Below is a small trained network, with its code and all its weights. Each question gives an input and a class and asks what happens when units are switched off, that is, made to give their printed mean instead of their output.

import numpy as np


def w(rows, s, z=0):
    codes = np.array(rows[::2]) - 128.0
    scale = np.full(codes.shape[1], s)
    scale[-1] = z or s
    return codes * scale


def norm(h):
    return h / np.sqrt((h * h).mean(-1, keepdims=True) + 1e-5)


def f(y):
    return y / 2 * (1 + np.tanh(0.7978845608 * (y + 0.044715 * y**3)))


def log_softmax(a):
    a = a - a.max(-1, keepdims=True)
    return a - np.log(np.exp(a).sum(-1, keepdims=True))


def net(x, mask):
    res = np.array(x, float).reshape(1, 5) / 4 @ E
    u = 0
    for l in range(3):
        y = f(norm(res) @ A[l][:, :-1].T + A[l][:, -1])
        res = res + np.where(mask[u : u + 5], y, B[l][:, -1]) @ B[l][:, :-1]
        u += 5
    return log_softmax(norm(res)[-1] @ U[:, :-1].T + U[:, -1])


A, B = {}, {}
E = w([
[152,200,189,110,103,114,116,58,157,100,105,117],'x0',
[190,172,104,9,189,142,82,147,130,123,129,166],'x1',
[167,201,129,155,159,95,189,145,73,129,112,60],'x2',
[162,67,181,114,157,68,149,194,183,75,255,109],'x3',
[129,154,130,162,143,152,158,142,156,124,116,139],'x4',
],0.009)
A[0] = w([
[46,85,92,82,95,199,140,113,171,151,197,191,112],'0.n1',
[188,192,203,138,37,79,120,41,154,5,96,192,3],'0.n2',
[173,223,154,144,160,125,188,142,80,187,88,1,55],'0.n3',
[98,162,123,213,6,114,85,153,218,163,155,144,22],'0.n4',
[33,146,178,168,199,65,86,143,197,27,244,141,53],'0.n5',
],0.005,0.0026)
B[0] = w([
[105,134,99,171,203,198,137,1,128,173,144,140,203],'0.n1',
[56,7,50,193,243,251,113,114,108,29,54,44,202],'0.n2',
[90,140,168,140,102,172,80,155,94,212,236,113,248],'0.n3',
[65,68,58,81,56,165,164,57,89,128,207,155,155],'0.n4',
[132,120,195,64,175,63,236,136,144,130,158,146,253],'0.n5',
],0.0081,0.0038)
A[1] = w([
[115,70,129,181,34,104,173,120,128,99,129,109,2],'1.n1',
[146,43,50,200,196,150,184,177,57,150,130,176,146],'1.n2',
[125,143,99,145,58,140,113,153,84,177,2,150,46],'1.n3',
[132,174,145,149,144,89,139,142,54,136,137,118,4],'1.n4',
[190,196,98,96,127,144,81,172,166,87,132,194,77],'1.n5',
],0.0083,0.0029)
B[1] = w([
[97,233,25,96,5,106,147,190,75,51,68,145,173],'1.n1',
[157,158,71,75,169,85,1,155,152,145,75,39,254],'1.n2',
[188,31,163,127,110,40,196,131,222,112,125,149,205],'1.n3',
[34,142,186,185,190,42,85,58,114,198,189,184,159],'1.n4',
[88,196,51,124,72,208,146,149,44,74,142,187,178],'1.n5',
],0.0088,0.0058)
A[2] = w([
[38,64,147,120,146,188,122,44,193,165,115,228,120],'2.n1',
[188,165,98,82,167,184,105,146,91,93,163,168,15],'2.n2',
[113,174,254,136,117,176,132,51,127,15,84,93,2],'2.n3',
[184,137,135,167,87,106,144,69,164,217,45,219,11],'2.n4',
[76,186,104,138,12,70,120,128,134,127,162,101,209],'2.n5',
],0.0073,0.0022)
B[2] = w([
[142,226,232,178,180,128,94,182,108,163,199,114,254],'2.n1',
[84,163,64,154,80,181,254,30,83,130,78,96,224],'2.n2',
[153,31,38,176,188,76,31,140,220,96,75,43,202],'2.n3',
[210,120,142,78,97,46,206,153,163,157,101,183,190],'2.n4',
[153,141,141,74,150,235,151,75,81,94,130,205,237],'2.n5',
],0.0098,0.0042)
U = w([
[142,72,22,137,196,140,40,133,196,68,54,2,174],'0',
[74,159,73,79,52,210,219,84,69,72,111,205,254],'1',
[213,81,205,91,120,71,202,172,208,124,128,189,202],'2',
[112,183,199,170,177,157,83,99,106,189,194,143,24],'3',
],0.0096,0.0011)

Each question gives the input, the list of numbers given to net, and the class t.
The units are the neurons (one row each of A and B). Each row of codes is followed by its name. A weight is (code - 128) times the scale printed after its matrix; where a second scale follows, it is the last column's (A, B and U).
mask holds one flag per neuron, layer by layer. A switched-off neuron (its flag False) gives its mean, the last column of its row in B, instead of its output. The means were averaged over made-up inputs and are rounded, as every weight is.
A unit's drop is (log p(t) with every unit on - log p(t) with that unit switched off) / (log p(t) with every unit on - log p(t) with every unit switched off).
The circuit of an input: a set's keep is (log p(t) with only the set's units on - log p(t) with every unit switched off) / (log p(t) with every unit on - log p(t) with every unit switched off). Starting from the 12 units with the biggest drops (on a tie, the unit counted first), units are removed one at a time, each time the one whose removal leaves the highest keep (on an exact tie, the one counted first), for as long as the keep stays at least 0.8.
circuit, biggest first: the units of the circuit, biggest drop first
unit that matters most: the unit with the biggest drop
k most important neurons: the k neurons with the biggest drops, biggest first
top k neurons in layer l: the k neurons of layer l with the biggest drops, biggest first
input [2,-6,-8,7,-5], class 3: top 2 neurons in layer 2 : (2.n1; 2.n4)
input [3,-8,4,6,-2], class 1: unit that matters most : 1.n1
input [3,-6,-7,-3,-5], class 3: top 2 neurons in layer 1 : (1.n5; 1.n2)
input [6,2,-1,-8,-3], class 2: circuit, biggest first : (1.n3; 2.n4)
input [2,3,0,1,-2], class 1: 3 most important neurons : (2.n2; 1.n5; 0.n1)
input [-1,-4,-4,-6,-1], class 2: 2 most important neurons : (1.n3; 2.n4)
input [-4,6,8,3,3], class 3: 4 most important neurons : (1.n4; 0.n3; 0.n2; 1.n1)
input [-3,4,6,-4,-6], class 3: top 2 neurons in layer 0 : (0.n3; 0.n2)
input [-7,8,-8,7,3], class 1: top 3 neurons in layer 0 : (0.n2; 0.n3; 0.n4)
input [2,-2,-6,-1,-2], class 3: 2 most important neurons : (2.n1; 0.n1)
input [8,8,5,7,6], class 0: circuit, biggest first : (2.n3; 0.n2)
input [-6,1,-7,1,0], class 3: 3 most important neurons : (0.n1; 2.n1; 0.n2)
input [0,5,3,5,-4], class 1: 2 most important neurons : (1.n5; 2.n2)
input [4,4,0,3,4], class 0: circuit, biggest first : (0.n2)
input [4,-8,0,8,6], class 1: 2 most important neurons : (1.n1; 0.n4)
input [8,0,8,5,-3], class 0: 3 most important neurons : (0.n2; 2.n3; 2.n1)
input [-6,4,5,-8,3], class 2: 2 most important neurons : (1.n3; 0.n2)
input [-3,-4,-8,5,2], class 3: 2 most important neurons : (0.n1; 2.n1)
input [-1,3,-7,-8,5], class 2: circuit, biggest first : (2.n4; 1.n3)
input [8,-5,6,-6,-2], class 0: most important neuron : (2.n3)
input [7,0,-7,-1,-2], class 0: 3 most important neurons : (0.n2; 2.n3; 0.n3)
input [8,-8,8,-7,0], class 0: top 2 neurons in layer 0 : (0.n2; 0.n5)
input [-3,-2,5,-3,-7], class 3: 2 most important neurons : (0.n3; 0.n2)
input [7,1,-7,6,-5], class 0: top 2 neurons in layer 2 : (2.n3; 2.n4)
input [4,-7,4,-8,-5], class 2: top 2 neurons in layer 1 : (1.n3; 1.n5)
input [-4,0,7,-6,-5], class 3: top 2 neurons in layer 0 : (0.n3; 0.n2)
